Here is a tiny trained network, its code and every weight. The questions are about switching its units off for an input and a class, where a switched-off unit gives its printed mean instead of its output.

import numpy as np


def w(rows, s, z=0):
    codes = np.array(rows[::2]) - 128.0
    scale = np.full(codes.shape[1], s)
    scale[-1] = z or s
    return codes * scale


def f(y):
    return y / 2 * (1 + np.tanh(0.7978845608 * (y + 0.044715 * y**3)))


def log_softmax(a):
    a = a - a.max(-1, keepdims=True)
    return a - np.log(np.exp(a).sum(-1, keepdims=True))


def net(x, mask):
    res = np.array(x, float).reshape(1, 4) / 4 @ E
    y = f(res @ A[0][:, :-1].T + A[0][:, -1])
    res = res + np.where(mask, y, B[0][:, -1]) @ B[0][:, :-1]
    return log_softmax(res[-1] @ U[:, :-1].T + U[:, -1])


A, B = {}, {}
E = w([
[88,83,160,132,148,187,110,45,190,129,166],'x0',
[114,60,114,2,173,141,48,192,239,92,158],'x1',
[81,192,209,210,160,133,30,143,47,70,29],'x2',
[196,30,30,189,44,187,105,184,91,61,109],'x3',
],0.01)
A[0] = w([
[131,83,88,40,186,195,161,101,202,212,239,177],'N0',
[180,121,113,60,162,156,136,102,165,146,173,56],'N1',
[74,63,130,41,122,129,135,164,184,153,158,178],'N2',
[124,137,128,165,146,109,68,108,107,118,118,110],'N3',
[95,90,127,127,77,82,68,189,126,56,100,255],'N4',
[209,196,148,245,121,147,175,52,74,200,148,168],'N5',
[68,143,197,95,139,163,53,123,156,116,94,192],'N6',
[161,229,147,89,138,76,171,80,58,184,117,105],'N7',
[181,36,100,178,27,206,161,128,70,119,83,156],'N8',
[117,191,114,143,135,67,162,134,81,204,128,48],'N9',
[61,104,177,108,179,121,63,222,130,60,48,153],'N10',
[177,217,164,104,141,49,182,82,75,222,170,218],'N11',
[109,67,83,56,142,148,163,158,174,127,184,71],'N12',
[138,71,81,89,47,86,105,216,165,102,99,136],'N13',
[158,87,92,113,100,93,130,164,137,85,100,16],'N14',
[141,70,64,116,89,100,102,219,142,82,113,142],'N15',
[169,217,179,143,87,82,206,91,85,180,113,136],'N16',
[77,204,222,162,177,152,35,170,156,71,75,172],'N17',
[53,152,165,87,157,64,168,125,184,87,181,67],'N18',
[44,136,168,156,128,104,79,121,157,115,100,109],'N19',
[104,116,126,156,138,101,84,112,135,122,105,7],'N20',
],0.012,0.008)
B[0] = w([
[143,37,193,110,173,98,136,37,244,128,158,253],'N0',
[171,197,117,79,135,178,165,98,203,139,200,174],'N1',
[178,94,174,76,87,196,122,90,205,137,222,213],'N2',
[103,144,154,132,80,132,79,57,59,156,107,158],'N3',
[209,186,116,88,134,206,81,173,42,174,91,193],'N4',
[2,80,73,134,51,71,228,92,39,81,116,226],'N5',
[117,140,200,212,164,124,40,51,155,91,121,201],'N6',
[117,167,129,159,156,25,147,217,93,180,68,195],'N7',
[89,105,46,114,79,142,175,115,53,25,212,206],'N8',
[88,128,153,175,141,56,153,173,152,154,128,170],'N9',
[176,211,182,68,95,240,62,143,79,157,175,209],'N10',
[116,90,137,127,147,20,203,198,191,163,60,222],'N11',
[120,82,150,131,88,106,206,146,214,110,145,198],'N12',
[233,110,53,64,217,194,37,191,115,148,138,186],'N13',
[139,181,106,95,104,46,139,189,87,102,66,147],'N14',
[222,158,56,86,180,166,65,177,108,108,161,186],'N15',
[113,165,69,113,122,51,222,160,90,144,55,207],'N16',
[136,195,205,140,133,162,60,30,49,143,130,236],'N17',
[44,122,227,154,87,88,174,144,152,185,85,182],'N18',
[59,175,163,150,63,82,125,164,64,62,64,173],'N19',
[46,115,143,145,153,82,122,168,97,73,103,133],'N20',
],0.0099,0.026)
U = w([
[21,167,77,250,196,197,143,237,184,59,102,5],'0',
[98,194,177,158,127,151,74,123,94,132,102,106],'1',
[185,127,91,141,143,149,86,207,105,121,122,131],'2',
[144,100,173,107,123,135,156,121,206,142,171,182],'3',
[115,107,83,168,93,140,173,119,65,101,140,106],'4',
[98,136,171,145,153,108,88,81,172,132,107,87],'5',
[141,169,111,154,148,75,174,133,108,174,86,184],'6',
],0.018,0.016)

Each question gives the input, the list of numbers given to net, and the class t.
The units are the neurons (one row each of A and B). Each row of codes is followed by its name. A weight is (code - 128) times the scale printed after its matrix; where a second scale follows, it is the last column's (A, B and U).
mask holds one flag per neuron, in row order. A switched-off neuron (its flag False) gives its mean, the last column of its row in B, instead of its output. The means were averaged over made-up inputs and are rounded, as every weight is.
A unit's drop is (log p(t) with every unit on - log p(t) with that unit switched off) / (log p(t) with every unit on - log p(t) with every unit switched off).
The circuit of an input: a set's keep is (log p(t) with only the set's units on - log p(t) with every unit switched off) / (log p(t) with every unit on - log p(t) with every unit switched off). Starting from the 12 units with the biggest drops (on a tie, the unit counted first), units are removed one at a time, each time the one whose removal leaves the highest keep (on an exact tie, the one counted first), for as long as the keep stays at least 0.8.
units of the circuit, in order: the units of the circuit, biggest drop first
k most important neurons: the k neurons with the biggest drops, biggest first
drop when u is switched off: that unit's drop, to one decimal
input [4,-4,8,7], class 4: units of the circuit, in order	(N8)
input [-2,3,8,7], class 2: 3 most important neurons	(N15 N13 N4)
input [-8,5,-8,4], class 2: 4 most important neurons	(N13 N15 N14 N4)
input [1,7,-4,7], class 2: 4 most important neurons	(N13 N15 N4 N14)
input [0,5,-3,6], class 2: 2 most important neurons	(N13 N15)
input [1,-3,-6,-8], class 6: 2 most important neurons	(N7 N16)
input [-7,-7,5,3], class 4: 2 most important neurons	(N8 N5)
input [4,-1,0,-2], class 5: 2 most important neurons	(N2 N12)
input [-2,-4,7,-8], class 6: 2 most important neurons	(N11 N16)
input [6,1,1,4], class 2: 2 most important neurons	(N5 N0)
input [6,-3,0,-2], class 6: 2 most important neurons	(N8 N2)
input [1,-5,-4,1], class 4: drop when N5 is switched off	0.1
input [-8,-4,-4,5], class 4: drop when N5 is switched off	0.3
input [8,-4,-2,0], class 4: units of the circuit, in order	(N5)
input [5,-4,6,6], class 4: drop when N8 is switched off	0.9
